Below is a small trained network, with its code and all its weights. Each question gives an input and a target symbol and asks what happens when units are switched off, that is, made to give their printed mean instead of their output.

import numpy as np


def w(rows, s, z=0):
    codes = np.array(rows[::2]) - 128.0
    scale = np.full(codes.shape[1], s)
    scale[-1] = z or s
    return codes * scale


def f(y):
    return np.maximum(y, 0)


def softmax(a):
    e = np.exp(a - a.max(-1, keepdims=True))
    return e / e.sum(-1, keepdims=True)


def log_softmax(a):
    a = a - a.max(-1, keepdims=True)
    return a - np.log(np.exp(a).sum(-1, keepdims=True))


def net(x, mask):
    ids = ['ΘΣεμπφ'.index(c) for c in x.split()]
    T = len(ids)
    res = E[ids] + P[:T]
    q, k, v = (res @ M[0].T for M in (Q, K, V))
    z = softmax(np.where(np.tri(T) > 0, q @ k.T / 4**0.5, -1e9)) @ v
    res = res + np.where(mask[0], z, O[0][:, -1]) @ O[0][:, :-1]
    y = f(res @ A[0][:, :-1].T + A[0][:, -1])
    res = res + np.where(mask[1:13], y, B[0][:, -1]) @ B[0][:, :-1]
    return log_softmax(res[-1] @ U[:, :-1].T + U[:, -1])


Q, K, V, O, A, B = {}, {}, {}, {}, {}, {}
E = w([
[75,161,88],'Θ',
[102,71,96],'Σ',
[152,193,211],'ε',
[156,52,42],'μ',
[196,6,194],'π',
[99,53,188],'φ',
],0.014)
P = w([
[142,90,19],'0',
[24,2,179],'1',
[203,140,41],'2',
[34,87,193],'3',
[206,163,84],'4',
[36,129,147],'5',
[219,162,109],'6',
],0.0073)
Q[0] = w([
[191,156,115],'h0',
[41,123,134],'h0',
[254,195,100],'h0',
[150,193,164],'h0',
],0.0086)
K[0] = w([
[240,103,85],'h0',
[110,73,131],'h0',
[183,104,254],'h0',
[98,243,179],'h0',
],0.0066)
V[0] = w([
[120,4,130],'h0',
[163,144,122],'h0',
[76,100,78],'h0',
[162,158,105],'h0',
],0.015)
O[0] = w([
[237,89,194,255],'h0',
[163,187,36,104],'h0',
[123,22,155,197],'h0',
[132,116,3,98],'h0',
],0.0073,0.0078)
A[0] = w([
[120,147,202,68],'n0',
[134,91,70,78],'n1',
[81,102,200,247],'n2',
[10,189,99,231],'n3',
[60,142,18,255],'n4',
[221,133,22,48],'n5',
[117,44,56,5],'n6',
[136,77,52,59],'n7',
[238,90,113,197],'n8',
[2,202,141,35],'n9',
[115,57,162,50],'n10',
[118,203,189,180],'n11',
],0.0087,0.0022)
B[0] = w([
[69,110,92,168],'n0',
[55,87,115,144],'n1',
[107,131,162,223],'n2',
[111,148,51,167],'n3',
[229,74,58,162],'n4',
[110,254,160,162],'n5',
[117,81,184,165],'n6',
[48,83,134,150],'n7',
[79,216,117,254],'n8',
[97,148,78,154],'n9',
[79,183,101,225],'n10',
[138,9,170,155],'n11',
],0.0085,0.0094)
U = w([
[161,36,51,153],'Θ',
[79,53,159,60],'Σ',
[62,178,12,73],'ε',
[2,206,58,63],'μ',
[152,220,121,175],'π',
[55,152,124,252],'φ',
],0.0094,0.0033)

Each question gives the input, a string of symbols that net reads in full, and the target symbol t.
The units are the heads (4 rows each of Q, K, V and O) and the neurons (one row each of A and B). Each row of codes is followed by its name. A weight is (code - 128) times the scale printed after its matrix; where a second scale follows, it is the last column's (O, A, B and U).
mask holds one flag per unit, heads first, then neurons. A switched-off unit (its flag False) gives its mean, the last column of its rows in O or B, instead of its output. The means were averaged over made-up inputs and are rounded, as every weight is.
A unit's drop is (log p(t) with every unit on - log p(t) with that unit switched off) / (log p(t) with every unit on - log p(t) with every unit switched off).
The circuit of an input: a set's keep is (log p(t) with only the set's units on - log p(t) with every unit switched off) / (log p(t) with every unit on - log p(t) with every unit switched off). Starting from the 12 units with the biggest drops (on a tie, the unit counted first), units are removed one at a time, each time the one whose removal leaves the highest keep (on an exact tie, the one counted first), for as long as the keep stays at least 0.8.
circuit, biggest first: the units of the circuit, biggest drop first
unit that matters most: the unit with the biggest drop
top k neurons: the k neurons with the biggest drops, biggest first
drop of u: that unit's drop, to one decimal
input Θ Θ μ, target μ: top 4 neurons -> [n5; n8; n7; n1]
input μ π Σ Θ, target Σ: unit that matters most -> n8
input π Θ Θ Θ π Σ, target Σ: circuit, biggest first -> [n8; h0]
input Θ Θ Θ Θ Θ, target Θ: circuit, biggest first -> [h0; n8; n4; n10]
input ε φ φ Θ μ Θ μ, target μ: circuit, biggest first -> [n8; n5]
input μ Θ Θ π Σ ε, target Σ: top 4 neurons -> [n11; n8; n10; n5]
input Θ Θ μ ε Θ Θ, target ε: top 2 neurons -> [n3; n4]
input π Θ Θ ε ε, target ε: top 2 neurons -> [n3; n9]
input ε π ε ε, target μ: top 2 neurons -> [n9; n3]
input μ Θ φ π μ, target π: drop of n7 -> -0.1
input Θ μ Θ Θ Θ Σ, target Σ: drop of h0 -> 0.3
input Θ Θ Θ, target Θ: drop of n8 -> 0.3
input φ Θ ε π Σ, target π: drop of n10 -> 0.0
input Θ Θ ε Θ Σ μ, target Σ: top neuron -> [n6]
